Here is a tiny trained network, its code and every weight. The questions are about switching its units off for an input and a target symbol, where a switched-off unit gives its printed mean instead of its output.

import numpy as np


def w(rows, s, z=0):
    codes = np.array(rows[::2]) - 128.0
    scale = np.full(codes.shape[1], s)
    scale[-1] = z or s
    return codes * scale


def f(y):
    return y / 2 * (1 + np.tanh(0.7978845608 * (y + 0.044715 * y**3)))


def softmax(a):
    e = np.exp(a - a.max(-1, keepdims=True))
    return e / e.sum(-1, keepdims=True)


def log_softmax(a):
    a = a - a.max(-1, keepdims=True)
    return a - np.log(np.exp(a).sum(-1, keepdims=True))


def net(x, mask):
    ids = ['αγδεζημξπστω'.index(c) for c in x.split()]
    T = len(ids)
    res = E[ids] + P[:T]
    u = 0
    for l in range(2):
        q, k, v = (res @ M[l].T for M in (Q, K, V))
        z = softmax(np.where(np.tri(T) > 0, q @ k.T / 2**0.5, -1e9)) @ v
        res = res + np.where(mask[u], z, O[l][:, -1]) @ O[l][:, :-1]
        u += 1
        y = f(res @ A[l][:, :-1].T + A[l][:, -1])
        res = res + np.where(mask[u : u + 8], y, B[l][:, -1]) @ B[l][:, :-1]
        u += 8
    return log_softmax(res[-1] @ U[:, :-1].T + U[:, -1])


Q, K, V, O, A, B = {}, {}, {}, {}, {}, {}
E = w([
[116,138,137,78,145,127,145,130,87,48],'α',
[191,91,176,175,150,154,110,96,56,36],'γ',
[149,159,105,164,162,133,129,166,118,74],'δ',
[174,96,121,204,114,85,134,170,134,92],'ε',
[109,63,167,71,141,110,55,118,132,92],'ζ',
[180,59,34,86,174,110,146,131,227,118],'η',
[56,108,98,180,215,115,87,112,151,90],'μ',
[122,60,190,190,96,51,140,94,153,155],'ξ',
[58,211,254,187,130,26,80,161,61,156],'π',
[109,153,180,123,123,131,93,20,127,165],'σ',
[164,159,231,181,162,125,80,84,202,138],'τ',
[205,209,84,152,121,122,107,110,87,236],'ω',
],0.02)
P = w([
[148,97,45,134,65,194,137,123,142,71],'0',
[164,96,62,130,77,156,108,109,157,71],'1',
[157,115,59,119,83,129,95,102,156,78],'2',
[162,114,93,112,103,107,82,98,158,85],'3',
[153,127,105,108,122,92,81,103,150,98],'4',
[150,137,118,104,138,72,72,103,147,108],'5',
[148,145,131,96,158,56,67,104,141,121],'6',
[133,157,149,90,183,43,69,109,132,139],'7',
[137,168,160,86,193,30,60,109,129,146],'8',
[129,176,181,82,211,9,59,116,125,159],'9',
],0.011)
Q[0] = w([
[180,149,122,158,131,46,6,33,149,70],'L0H0',
[100,94,89,137,140,126,71,170,87,120],'L0H0',
],0.013)
K[0] = w([
[96,197,182,151,167,12,66,153,45,169],'L0H0',
[116,141,189,168,103,103,153,91,122,147],'L0H0',
],0.011)
V[0] = w([
[137,104,131,199,114,143,103,43,174,253],'L0H0',
[18,118,145,162,166,155,139,31,181,97],'L0H0',
],0.0071)
O[0] = w([
[26,159,52,59,121,129,243,129,149,65,250],'L0H0',
[124,116,135,251,114,60,94,69,99,101,182],'L0H0',
],0.012,0.0023)
A[0] = w([
[175,106,113,143,39,63,209,132,133,254,197],'L0N0',
[108,154,159,166,132,148,42,171,161,154,52],'L0N1',
[135,149,170,196,26,99,113,235,66,143,2],'L0N2',
[81,139,67,115,122,103,142,163,198,109,108],'L0N3',
[128,154,74,114,178,144,158,122,76,118,75],'L0N4',
[136,192,183,132,112,133,111,153,105,84,143],'L0N5',
[126,61,200,99,125,130,70,172,114,65,99],'L0N6',
[156,155,87,230,178,77,149,200,110,154,160],'L0N7',
],0.0087,0.0048)
B[0] = w([
[95,187,212,108,136,100,92,143,85,38,181],'L0N0',
[49,118,111,189,156,135,115,92,158,192,185],'L0N1',
[157,146,61,171,179,41,174,99,85,209,167],'L0N2',
[115,96,164,162,193,155,132,73,86,121,253],'L0N3',
[107,74,150,235,139,125,90,93,204,105,173],'L0N4',
[184,108,103,135,102,185,183,80,243,123,186],'L0N5',
[126,56,129,107,1,133,149,121,146,125,241],'L0N6',
[141,135,83,51,58,96,101,141,198,89,250],'L0N7',
],0.0082,0.0065)
Q[1] = w([
[197,71,161,108,136,135,75,202,188,114],'L1H0',
[114,73,120,109,149,41,103,42,234,2],'L1H0',
],0.0097)
K[1] = w([
[109,19,97,81,172,50,87,154,122,160],'L1H0',
[74,182,169,107,193,15,136,118,191,254],'L1H0',
],0.0071)
V[1] = w([
[49,127,154,86,26,142,106,132,61,136],'L1H0',
[183,185,136,111,55,182,161,10,135,255],'L1H0',
],0.0057)
O[1] = w([
[169,252,155,93,181,78,92,100,124,64,2],'L1H0',
[160,136,135,112,110,126,230,106,180,107,150],'L1H0',
],0.014,0.0033)
A[1] = w([
[154,85,149,98,78,155,152,173,186,209,26],'L1N0',
[74,138,62,101,105,126,40,142,98,101,71],'L1N1',
[182,162,183,73,73,80,181,110,76,139,107],'L1N2',
[219,177,97,67,127,235,100,87,129,254,150],'L1N3',
[179,109,134,191,107,107,44,117,168,206,143],'L1N4',
[120,96,170,146,162,145,70,126,69,86,213],'L1N5',
[235,163,219,44,94,213,102,214,171,154,254],'L1N6',
[202,70,100,89,216,147,85,121,156,84,145],'L1N7',
],0.0081,0.0043)
B[1] = w([
[175,114,152,161,214,127,14,226,49,116,202],'L1N0',
[165,129,160,143,132,112,195,92,90,159,234],'L1N1',
[140,119,27,64,128,163,118,60,72,78,182],'L1N2',
[137,105,198,147,195,98,149,22,247,110,148],'L1N3',
[92,175,39,122,146,164,145,85,122,92,247],'L1N4',
[174,147,125,87,157,137,166,177,195,196,228],'L1N5',
[116,177,174,131,43,244,148,166,167,144,186],'L1N6',
[120,178,185,116,83,95,120,134,72,161,201],'L1N7',
],0.011,0.012)
U = w([
[90,125,100,15,208,248,211,161,108,82,127],'α',
[158,102,201,160,89,213,182,76,24,135,78],'γ',
[106,165,149,165,48,186,159,208,146,173,156],'δ',
[190,86,86,61,130,128,143,156,160,93,89],'ε',
[90,85,153,102,121,164,8,128,61,119,170],'ζ',
[206,129,246,144,139,104,170,123,47,155,151],'η',
[73,17,174,201,3,100,148,116,184,169,197],'μ',
[129,110,185,115,113,77,53,45,61,13,138],'ξ',
[148,99,63,103,73,154,170,108,80,232,132],'π',
[199,57,158,78,173,172,127,36,131,124,2],'σ',
[146,134,176,173,131,188,92,121,156,128,117],'τ',
[108,176,156,58,52,149,61,105,141,147,137],'ω',
],0.0053,0.0085)

Each question gives the input, a string of symbols that net reads in full, and the target symbol t.
The units are the heads (2 rows each of Q, K, V and O) and the neurons (one row each of A and B). Each row of codes is followed by its name. A weight is (code - 128) times the scale printed after its matrix; where a second scale follows, it is the last column's (O, A, B and U).
mask holds one flag per unit, layer by layer, with each layer's heads first. A switched-off unit (its flag False) gives its mean, the last column of its rows in O or B, instead of its output. The means were averaged over made-up inputs and are rounded, as every weight is.
A unit's drop is (log p(t) with every unit on - log p(t) with that unit switched off) / (log p(t) with every unit on - log p(t) with every unit switched off).
The circuit of an input: a set's keep is (log p(t) with only the set's units on - log p(t) with every unit switched off) / (log p(t) with every unit on - log p(t) with every unit switched off). Starting from the 12 units with the biggest drops (on a tie, the unit counted first), units are removed one at a time, each time the one whose removal leaves the highest keep (on an exact tie, the one counted first), for as long as the keep stays at least 0.8.
units of the circuit, in order: the units of the circuit, biggest drop first
most important unit: the unit with the biggest drop
top k neurons: the k neurons with the biggest drops, biggest first
k most important neurons of layer l: the k neurons of layer l with the biggest drops, biggest first
input τ ω α α σ μ, target ξ: units of the circuit, in order -> (L1H0 L0H0)
input α ω μ μ τ, target μ: units of the circuit, in order -> (L0H0 L1N0 L1N2)
input ε ω δ ε, target α: units of the circuit, in order -> (L0H0)
input σ γ α ω γ α μ ω ω η, target α: top 2 neurons -> (L0N3 L1N1)
input μ ω μ ε δ σ γ, target ξ: units of the circuit, in order -> (L0H0 L1H0)
input π η σ ε, target ε: top 3 neurons -> (L0N2 L0N5 L1N2)
input δ ζ γ η, target ζ: units of the circuit, in order -> (L1H0 L1N0 L0H0)
input ω ε α μ ε ω μ τ η γ, target μ: units of the circuit, in order -> (L1H0 L0N6 L1N2)
input η ε ξ σ δ, target ξ: units of the circuit, in order -> (L0H0 L1H0 L1N5)
input γ π η η γ δ η, target η: top 2 neurons -> (L0N2 L1N7)
input ξ ζ μ, target η: 2 most important neurons of layer 1 -> (L1N1 L1N5)
input μ ζ ε ζ μ γ, target π: top 3 neurons -> (L1N5 L1N4 L0N6)
input μ ξ γ, target η: 2 most important neurons of layer 0 -> (L0N0 L0N5)
input η σ γ, target ξ: top 2 neurons -> (L1N6 L1N1)
input μ ω σ μ γ ζ, target π: most important unit -> L1H0
input π μ δ σ ε η ε σ μ, target μ: 3 most important neurons of layer 0 -> (L0N5 L0N2 L0N1)
input π τ μ σ μ ξ ω ζ γ ξ, target ξ: 2 most important neurons of layer 0 -> (L0N2 L0N0)
input τ ε π ε ξ μ γ, target γ: top 2 neurons -> (L0N2 L1N6)
input ζ ω τ γ η τ ε δ ζ ζ, target ω: 2 most important neurons of layer 0 -> (L0N6 L0N2)
input ω ω γ μ ε ξ δ, target η: 3 most important neurons of layer 1 -> (L1N1 L1N4 L1N5)
input η ζ σ ξ δ ζ σ, target ξ: most important neuron of layer 1 -> (L1N5)
input ζ γ μ δ σ μ π π ε, target ε: 3 most important neurons of layer 0 -> (L0N2 L0N5 L0N7)
input ξ ξ δ α, target η: top 2 neurons -> (L1N1 L0N0)
input ξ ζ ζ, target η: 3 most important neurons of layer 1 -> (L1N1 L1N5 L1N4)
input γ γ σ μ ε μ η, target π: top 3 neurons -> (L1N4 L1N1 L1N5)
